Below are the code and all the weights of a small trained network. Each question names an input and a class and asks about switching units off, where a switched-off unit gives its printed mean instead of its output.

import numpy as np


def w(rows, s, z=0):
    codes = np.array(rows[::2]) - 128.0
    scale = np.full(codes.shape[1], s)
    scale[-1] = z or s
    return codes * scale


def f(y):
    return np.maximum(y, 0)


def log_softmax(a):
    a = a - a.max(-1, keepdims=True)
    return a - np.log(np.exp(a).sum(-1, keepdims=True))


def net(x, mask):
    res = np.array(x, float).reshape(1, 3) / 4 @ E
    y = f(res @ A[0][:, :-1].T + A[0][:, -1])
    res = res + np.where(mask, y, B[0][:, -1]) @ B[0][:, :-1]
    return log_softmax(res[-1] @ U[:, :-1].T + U[:, -1])


A, B = {}, {}
E = w([
[244,186,177,121],'x0',
[124,80,205,48],'x1',
[183,56,47,76],'x2',
],0.011)
A[0] = w([
[138,70,84,76,183],'n0',
[164,118,138,90,179],'n1',
[42,138,172,137,207],'n2',
[168,246,165,162,239],'n3',
[134,138,76,160,187],'n4',
[53,96,96,184,188],'n5',
[150,54,113,69,254],'n6',
[189,156,169,109,154],'n7',
[194,121,85,136,213],'n8',
[153,117,131,69,150],'n9',
],0.014,0.0044)
B[0] = w([
[206,164,102,70,226],'n0',
[213,96,192,131,186],'n1',
[70,100,232,128,218],'n2',
[154,231,102,241,254],'n3',
[131,173,203,210,193],'n4',
[37,195,118,186,229],'n5',
[183,144,150,83,246],'n6',
[121,160,160,254,202],'n7',
[185,145,222,197,213],'n8',
[220,67,144,113,186],'n9',
],0.0093,0.012)
U = w([
[151,248,111,188,119],'0',
[195,88,180,125,159],'1',
[26,125,146,142,225],'2',
[123,13,41,171,4],'3',
[118,62,89,139,21],'4',
[123,4,36,172,18],'5',
[174,68,80,12,139],'6',
],0.011,0.0045)

Each question gives the input, the list of numbers given to net, and the class t.
The units are the neurons (one row each of A and B). Each row of codes is followed by its name. A weight is (code - 128) times the scale printed after its matrix; where a second scale follows, it is the last column's (A, B and U).
mask holds one flag per neuron, in row order. A switched-off neuron (its flag False) gives its mean, the last column of its row in B, instead of its output. The means were averaged over made-up inputs and are rounded, as every weight is.
A unit's drop is (log p(t) with every unit on - log p(t) with that unit switched off) / (log p(t) with every unit on - log p(t) with every unit switched off).
The circuit of an input: a set's keep is (log p(t) with only the set's units on - log p(t) with every unit switched off) / (log p(t) with every unit on - log p(t) with every unit switched off). Starting from all 10 units, units are removed one at a time, each time the one whose removal leaves the highest keep (on an exact tie, the one counted first), for as long as the keep stays at least 0.8.
units of the circuit, in order: the units of the circuit, biggest drop first
most important unit: the unit with the biggest drop
top k neurons: the k neurons with the biggest drops, biggest first
drop when u is switched off: that unit's drop, to one decimal
input [-5,6,-1], class 2: units of the circuit, in order : n2; n8
input [2,6,-3], class 1: units of the circuit, in order : n5
input [-7,1,1], class 2: units of the circuit, in order : n3; n5
input [-8,2,4], class 6: units of the circuit, in order : n3; n0
input [4,-4,7], class 1: units of the circuit, in order : n3; n5
input [-3,-2,6], class 1: top 4 neurons : n3; n7; n6; n8
input [-7,2,2], class 2: top 2 neurons : n5; n3
input [3,-2,5], class 1: top 2 neurons : n3; n5
input [-8,4,3], class 6: top 4 neurons : n0; n3; n6; n7
input [-4,2,2], class 6: drop when n3 is switched off : 0.3
input [-2,8,5], class 6: drop when n1 is switched off : 0.0
input [0,-1,4], class 1: drop when n8 is switched off : 0.1
input [-1,7,1], class 6: drop when n8 is switched off : 0.2
input [-2,5,-8], class 2: most important unit : n2
